Here is a tiny trained network, its code and every weight. The questions are about switching its units off for an input and a class, where a switched-off unit gives its printed mean instead of its output.

import numpy as np


def w(rows, s, z=0):
    codes = np.array(rows[::2]) - 128.0
    scale = np.full(codes.shape[1], s)
    scale[-1] = z or s
    return codes * scale


def f(y):
    return y / 2 * (1 + np.tanh(0.7978845608 * (y + 0.044715 * y**3)))


def log_softmax(a):
    a = a - a.max(-1, keepdims=True)
    return a - np.log(np.exp(a).sum(-1, keepdims=True))


def net(x, mask):
    res = np.array(x, float).reshape(1, 7) / 4 @ E
    y = f(res @ A[0][:, :-1].T + A[0][:, -1])
    res = res + np.where(mask, y, B[0][:, -1]) @ B[0][:, :-1]
    return log_softmax(res[-1] @ U[:, :-1].T + U[:, -1])


A, B = {}, {}
E = w([
[164,99,145,120,115],'x0',
[140,132,138,125,132],'x1',
[147,99,175,167,90],'x2',
[124,135,84,97,141],'x3',
[64,133,179,2,44],'x4',
[29,81,85,180,124],'x5',
[137,112,101,117,118],'x6',
],0.0057)
A[0] = w([
[98,103,113,198,230,121],'N0',
[244,199,155,152,44,140],'N1',
[64,175,189,183,123,255],'N2',
[191,172,151,202,230,69],'N3',
[155,65,192,174,88,40],'N4',
[74,179,124,152,133,179],'N5',
[190,115,115,110,130,67],'N6',
[164,29,95,198,195,125],'N7',
[10,200,134,181,149,64],'N8',
[207,111,82,125,178,106],'N9',
[227,112,74,183,192,101],'N10',
[58,53,143,188,79,198],'N11',
[74,55,205,31,136,126],'N12',
[254,200,158,51,151,101],'N13',
[187,199,107,83,138,186],'N14',
[110,55,134,53,176,90],'N15',
],0.0076,0.0012)
B[0] = w([
[123,162,159,169,61,224],'N0',
[121,99,88,201,192,203],'N1',
[161,118,106,152,227,173],'N2',
[75,187,149,161,89,237],'N3',
[156,135,92,101,128,148],'N4',
[109,64,60,161,194,152],'N5',
[113,107,160,150,107,133],'N6',
[136,209,151,140,84,239],'N7',
[135,115,202,159,163,168],'N8',
[80,150,156,94,93,180],'N9',
[71,148,171,125,94,251],'N10',
[196,76,88,120,148,203],'N11',
[95,206,194,125,94,199],'N12',
[108,2,158,200,113,237],'N13',
[126,39,119,150,126,180],'N14',
[104,116,147,149,77,132],'N15',
],0.0064,0.0032)
U = w([
[139,215,142,84,1,140],'0',
[159,35,104,122,122,2],'1',
[225,131,77,61,126,58],'2',
],0.0063,0.00022)

Each question gives the input, the list of numbers given to net, and the class t.
The units are the neurons (one row each of A and B). Each row of codes is followed by its name. A weight is (code - 128) times the scale printed after its matrix; where a second scale follows, it is the last column's (A, B and U).
mask holds one flag per neuron, in row order. A switched-off neuron (its flag False) gives its mean, the last column of its row in B, instead of its output. The means were averaged over made-up inputs and are rounded, as every weight is.
A unit's drop is (log p(t) with every unit on - log p(t) with that unit switched off) / (log p(t) with every unit on - log p(t) with every unit switched off).
The circuit of an input: a set's keep is (log p(t) with only the set's units on - log p(t) with every unit switched off) / (log p(t) with every unit on - log p(t) with every unit switched off). Starting from the 12 units with the biggest drops (on a tie, the unit counted first), units are removed one at a time, each time the one whose removal leaves the highest keep (on an exact tie, the one counted first), for as long as the keep stays at least 0.8.
circuit, biggest first: the units of the circuit, biggest drop first
unit that matters most: the unit with the biggest drop
k most important neurons: the k neurons with the biggest drops, biggest first
drop of u: that unit's drop, to one decimal
input [5,4,6,-8,3,7,3], class 2: unit that matters most : N11
input [-1,-3,5,4,1,-7,5], class 1: circuit, biggest first : N13; N1; N7
input [6,5,1,-1,1,-8,-5], class 1: circuit, biggest first : N13; N1
input [-2,-7,-6,-3,-6,6,0], class 0: circuit, biggest first : N0; N7
input [-1,-8,5,-7,-8,-1,-6], class 0: circuit, biggest first : N3; N7
input [8,-7,4,2,-1,-8,0], class 1: circuit, biggest first : N13; N1
input [-6,8,1,-4,5,-7,-8], class 1: circuit, biggest first : N13; N1; N7
input [2,2,8,4,5,-8,-1], class 1: 2 most important neurons : N13; N1
input [0,-3,6,1,-8,-7,-4], class 0: circuit, biggest first : N3; N10
input [-7,-3,3,7,-7,-6,2], class 0: 2 most important neurons : N3; N10
input [1,6,3,6,-2,-7,1], class 1: drop of N13 : 0.5
input [7,-6,-1,-7,-7,-2,1], class 0: drop of N3 : 0.2
input [-7,4,3,3,4,-7,0], class 1: drop of N13 : 0.4
input [-8,3,-6,8,-8,6,-5], class 0: unit that matters most : N0
